Below are the code and all the weights of a small trained network. Each question names an input and a class and asks about switching units off, where a switched-off unit gives its printed mean instead of its output.

import numpy as np


def w(rows, s, z=0):
    codes = np.array(rows[::2]) - 128.0
    scale = np.full(codes.shape[1], s)
    scale[-1] = z or s
    return codes * scale


def f(y):
    return y / 2 * (1 + np.tanh(0.7978845608 * (y + 0.044715 * y**3)))


def log_softmax(a):
    a = a - a.max(-1, keepdims=True)
    return a - np.log(np.exp(a).sum(-1, keepdims=True))


def net(x, mask):
    res = np.array(x, float).reshape(1, 8) / 4 @ E
    y = f(res @ A[0][:, :-1].T + A[0][:, -1])
    res = res + np.where(mask, y, B[0][:, -1]) @ B[0][:, :-1]
    return log_softmax(res[-1] @ U[:, :-1].T + U[:, -1])


A, B = {}, {}
E = w([
[129,118,124,131,128],'x0',
[130,135,124,125,127],'x1',
[127,110,201,166,1],'x2',
[128,127,128,127,126],'x3',
[47,181,48,220,132],'x4',
[120,23,115,141,131],'x5',
[17,114,163,53,103],'x6',
[128,124,129,129,130],'x7',
],0.0069)
A[0] = w([
[78,121,103,71,94,79],'N0',
[137,146,151,147,76,149],'N1',
[82,134,192,140,133,154],'N2',
[117,82,138,135,148,236],'N3',
[82,127,146,100,129,75],'N4',
[71,133,139,161,103,200],'N5',
[84,128,96,164,140,86],'N6',
[122,105,180,164,80,129],'N7',
[161,115,155,76,149,85],'N8',
[76,84,96,193,151,118],'N9',
[105,143,91,151,119,81],'N10',
[156,142,134,160,126,254],'N11',
[94,132,94,129,122,56],'N12',
[71,135,129,74,113,65],'N13',
[83,134,126,84,106,96],'N14',
[136,95,144,136,91,70],'N15',
[176,87,128,84,114,113],'N16',
[127,31,108,163,111,147],'N17',
[220,143,105,187,116,64],'N18',
[92,157,138,197,151,113],'N19',
[168,118,132,90,120,102],'N20',
[156,118,128,57,149,77],'N21',
[178,114,154,81,125,93],'N22',
[156,107,179,118,141,127],'N23',
[77,141,119,165,137,80],'N24',
[118,99,143,146,35,94],'N25',
[69,129,150,91,133,103],'N26',
[103,93,114,91,246,103],'N27',
[149,106,168,93,152,78],'N28',
[132,227,159,123,121,177],'N29',
],0.012,0.0072)
B[0] = w([
[198,90,115,189,208,150],'N0',
[128,184,68,110,151,180],'N1',
[151,136,99,120,184,171],'N2',
[73,110,152,39,136,225],'N3',
[207,39,111,178,126,135],'N4',
[137,128,145,93,146,228],'N5',
[124,134,182,170,77,165],'N6',
[172,234,99,123,114,192],'N7',
[87,144,168,194,80,156],'N8',
[82,122,184,126,89,205],'N9',
[124,110,210,245,76,144],'N10',
[96,72,141,69,200,254],'N11',
[174,146,161,199,92,125],'N12',
[239,53,117,180,153,149],'N13',
[199,106,138,150,191,148],'N14',
[127,191,119,168,91,134],'N15',
[79,118,156,147,104,165],'N16',
[117,147,94,49,172,199],'N17',
[237,53,125,154,205,191],'N18',
[107,105,189,140,104,182],'N19',
[96,82,193,165,73,143],'N20',
[110,162,155,196,83,153],'N21',
[78,138,177,178,80,164],'N22',
[91,150,128,154,123,159],'N23',
[95,107,163,186,95,155],'N24',
[168,192,88,146,105,194],'N25',
[226,24,74,157,201,160],'N26',
[195,254,70,137,43,219],'N27',
[98,119,165,190,96,145],'N28',
[67,100,142,57,147,212],'N29',
],0.007,0.0067)
U = w([
[254,9,119,177,168,46],'0',
[79,106,215,219,77,50],'1',
[121,104,118,77,132,241],'2',
[126,109,121,79,140,219],'3',
[186,210,55,132,80,3],'4',
[107,90,123,56,144,140],'5',
[113,89,128,81,136,165],'6',
],0.013,0.0058)

Each question gives the input, the list of numbers given to net, and the class t.
The units are the neurons (one row each of A and B). Each row of codes is followed by its name. A weight is (code - 128) times the scale printed after its matrix; where a second scale follows, it is the last column's (A, B and U).
mask holds one flag per neuron, in row order. A switched-off neuron (its flag False) gives its mean, the last column of its row in B, instead of its output. The means were averaged over made-up inputs and are rounded, as every weight is.
A unit's drop is (log p(t) with every unit on - log p(t) with that unit switched off) / (log p(t) with every unit on - log p(t) with every unit switched off).
The circuit of an input: a set's keep is (log p(t) with only the set's units on - log p(t) with every unit switched off) / (log p(t) with every unit on - log p(t) with every unit switched off). Starting from the 12 units with the biggest drops (on a tie, the unit counted first), units are removed one at a time, each time the one whose removal leaves the highest keep (on an exact tie, the one counted first), for as long as the keep stays at least 0.8.
circuit, biggest first: the units of the circuit, biggest drop first
unit that matters most: the unit with the biggest drop
top k neurons: the k neurons with the biggest drops, biggest first
drop of u: that unit's drop, to one decimal
input [5,-3,6,2,-1,8,-1,-4], class 5: circuit, biggest first => N17
input [1,-5,-1,5,3,6,-6,8], class 6: top 4 neurons => N17; N26; N9; N3
input [-3,-4,-7,5,-2,1,-6,-7], class 4: top 2 neurons => N27; N26
input [8,-3,8,-4,0,-5,8,4], class 0: top 2 neurons => N26; N13
input [6,-3,-8,-5,4,3,7,3], class 4: top 2 neurons => N27; N11
input [1,-4,8,-4,-4,-4,3,-3], class 4: circuit, biggest first => N7; N25
input [-5,0,-4,-3,-6,-5,7,-4], class 0: top 2 neurons => N26; N13
input [6,-1,-7,2,-1,-6,5,-4], class 4: top 2 neurons => N27; N11
input [-1,-4,8,4,-6,-1,-4,4], class 4: top 3 neurons => N7; N25; N1
input [3,6,-5,6,7,-7,-6,-4], class 1: top 2 neurons => N10; N19
input [-4,-6,8,-6,-5,-5,7,-7], class 4: top 3 neurons => N7; N25; N1
input [2,-5,-1,-3,6,-5,1,-5], class 1: top 2 neurons => N10; N17
input [0,-4,2,4,2,5,-2,3], class 5: top 2 neurons => N27; N17
input [-7,-6,-1,0,0,-8,-5,7], class 5: unit that matters most => N29
input [-6,5,7,4,6,5,-5,-7], class 4: drop of N25 => 0.7
input [8,-4,-8,5,8,-3,-8,-3], class 0: drop of N18 => 1.4
input [7,-2,-2,1,8,3,4,0], class 1: drop of N5 => 0.0
input [0,5,-6,-2,6,-5,8,-3], class 0: drop of N26 => 0.1
